Below are the code and all the weights of a small trained network. Each question names an input and a class and asks about switching units off, where a switched-off unit gives its printed mean instead of its output.

import numpy as np


def w(rows, s, z=0):
    codes = np.array(rows[::2]) - 128.0
    scale = np.full(codes.shape[1], s)
    scale[-1] = z or s
    return codes * scale


def norm(h):
    return h / np.sqrt((h * h).mean(-1, keepdims=True) + 1e-5)


def f(y):
    return np.maximum(y, 0)


def log_softmax(a):
    a = a - a.max(-1, keepdims=True)
    return a - np.log(np.exp(a).sum(-1, keepdims=True))


def net(x, mask):
    res = np.array(x, float).reshape(1, 5) / 4 @ E
    u = 0
    for l in range(3):
        y = f(norm(res) @ A[l][:, :-1].T + A[l][:, -1])
        res = res + np.where(mask[u : u + 8], y, B[l][:, -1]) @ B[l][:, :-1]
        u += 8
    return log_softmax(norm(res)[-1] @ U[:, :-1].T + U[:, -1])


A, B = {}, {}
E = w([
[36,136,169,47,128,143],'x0',
[244,177,56,202,48,195],'x1',
[175,188,205,34,189,97],'x2',
[162,145,232,137,129,178],'x3',
[127,192,144,161,78,3],'x4',
],0.0054)
A[0] = w([
[66,175,96,100,179,8,150],'L0N1',
[114,117,82,244,2,78,120],'L0N2',
[106,222,113,70,126,23,36],'L0N3',
[84,36,147,201,190,76,2],'L0N4',
[120,137,85,191,10,71,155],'L0N5',
[12,126,122,167,67,69,26],'L0N6',
[169,58,228,193,106,140,81],'L0N7',
[231,193,170,113,101,150,216],'L0N8',
],0.007,0.0052)
B[0] = w([
[121,34,147,31,151,43,218],'L0N1',
[30,196,155,140,94,70,226],'L0N2',
[47,124,85,49,152,135,173],'L0N3',
[188,146,115,205,255,163,150],'L0N4',
[69,158,125,156,70,87,220],'L0N5',
[217,88,191,135,135,175,162],'L0N6',
[152,210,207,62,131,168,159],'L0N7',
[174,160,74,123,203,210,255],'L0N8',
],0.008,0.0061)
A[1] = w([
[87,133,127,144,125,62,156],'L1N1',
[143,126,152,79,40,100,16],'L1N2',
[112,111,133,148,175,52,62],'L1N3',
[253,92,129,147,29,88,3],'L1N4',
[156,122,124,127,120,142,25],'L1N5',
[204,132,202,141,102,110,74],'L1N6',
[163,127,74,80,145,93,99],'L1N7',
[155,152,117,166,80,141,101],'L1N8',
],0.011,0.014)
B[1] = w([
[157,128,76,119,172,135,254],'L1N1',
[194,126,247,187,125,183,128],'L1N2',
[154,65,199,99,185,107,151],'L1N3',
[150,73,69,193,162,167,128],'L1N4',
[159,184,119,153,141,141,128],'L1N5',
[176,138,157,87,98,178,130],'L1N6',
[147,121,178,119,67,141,163],'L1N7',
[114,145,156,162,87,74,163],'L1N8',
],0.012,0.0056)
A[2] = w([
[197,111,191,156,195,192,95],'L2N1',
[176,60,54,144,81,31,2],'L2N2',
[55,150,218,114,224,51,135],'L2N3',
[100,206,226,198,82,82,80],'L2N4',
[217,207,49,170,105,158,89],'L2N5',
[181,191,165,219,2,130,91],'L2N6',
[93,210,139,9,105,57,105],'L2N7',
[124,64,109,76,37,72,73],'L2N8',
],0.0078,0.0096)
B[2] = w([
[140,139,146,130,72,161,194],'L2N1',
[133,130,144,151,43,114,130],'L2N2',
[153,144,131,141,72,75,255],'L2N3',
[77,44,249,46,38,104,162],'L2N4',
[88,88,209,89,118,91,219],'L2N5',
[44,23,248,11,94,30,192],'L2N6',
[25,178,122,195,20,117,213],'L2N7',
[64,67,152,52,88,151,141],'L2N8',
],0.011,0.0059)
U = w([
[65,130,191,62,55,51,217],'0',
[241,180,188,87,156,237,170],'1',
[210,82,115,110,248,44,16],'2',
[73,213,11,240,82,138,121],'3',
[104,29,68,117,123,226,2],'4',
],0.017,0.0071)

Each question gives the input, the list of numbers given to net, and the class t.
The units are the neurons (one row each of A and B). Each row of codes is followed by its name. A weight is (code - 128) times the scale printed after its matrix; where a second scale follows, it is the last column's (A, B and U).
mask holds one flag per neuron, layer by layer. A switched-off neuron (its flag False) gives its mean, the last column of its row in B, instead of its output. The means were averaged over made-up inputs and are rounded, as every weight is.
A unit's drop is (log p(t) with every unit on - log p(t) with that unit switched off) / (log p(t) with every unit on - log p(t) with every unit switched off).
The circuit of an input: a set's keep is (log p(t) with only the set's units on - log p(t) with every unit switched off) / (log p(t) with every unit on - log p(t) with every unit switched off). Starting from the 12 units with the biggest drops (on a tie, the unit counted first), units are removed one at a time, each time the one whose removal leaves the highest keep (on an exact tie, the one counted first), for as long as the keep stays at least 0.8.
circuit, biggest first: the units of the circuit, biggest drop first
top k neurons: the k neurons with the biggest drops, biggest first
k most important neurons of layer l: the k neurons of layer l with the biggest drops, biggest first
drop of u: that unit's drop, to one decimal
input [1,5,4,1,-1], class 1: circuit, biggest first -> L0N8
input [2,6,-3,8,-4], class 1: top 2 neurons -> L0N8, L0N5
input [-7,4,8,8,6], class 1: top 2 neurons -> L0N8, L0N2
input [0,-1,-6,-6,-7], class 4: circuit, biggest first -> L2N7, L2N3
input [-8,-4,-4,-8,1], class 2: top 4 neurons -> L1N1, L0N4, L1N3, L2N7
input [-3,-4,-8,0,-1], class 3: top 2 neurons -> L1N1, L0N1
input [6,-2,3,8,-2], class 1: top 2 neurons -> L0N2, L0N1
input [1,-2,-7,-8,-7], class 4: 2 most important neurons of layer 0 -> L0N5, L0N2
input [-7,-1,3,3,7], class 3: 3 most important neurons of layer 2 -> L2N6, L2N7, L2N4
input [6,-8,-6,-1,-2], class 2: top 2 neurons -> L2N7, L0N4
input [3,-2,0,-3,-8], class 4: top 2 neurons -> L0N2, L2N6
input [-7,0,-2,-4,0], class 3: 3 most important neurons of layer 0 -> L0N2, L0N6, L0N7
input [-6,-5,-1,-5,-8], class 4: drop of L0N1 -> 0.1
input [4,6,3,0,1], class 1: drop of L0N8 -> 1.2
input [-3,8,-3,-7,3], class 0: drop of L2N6 -> 0.3
input [2,-2,-5,-2,-5], class 4: top neuron -> L2N7
input [5,-4,-7,-5,-1], class 2: drop of L2N7 -> 0.3
input [-4,4,5,-5,8], class 3: 2 most important neurons of layer 2 -> L2N6, L2N7
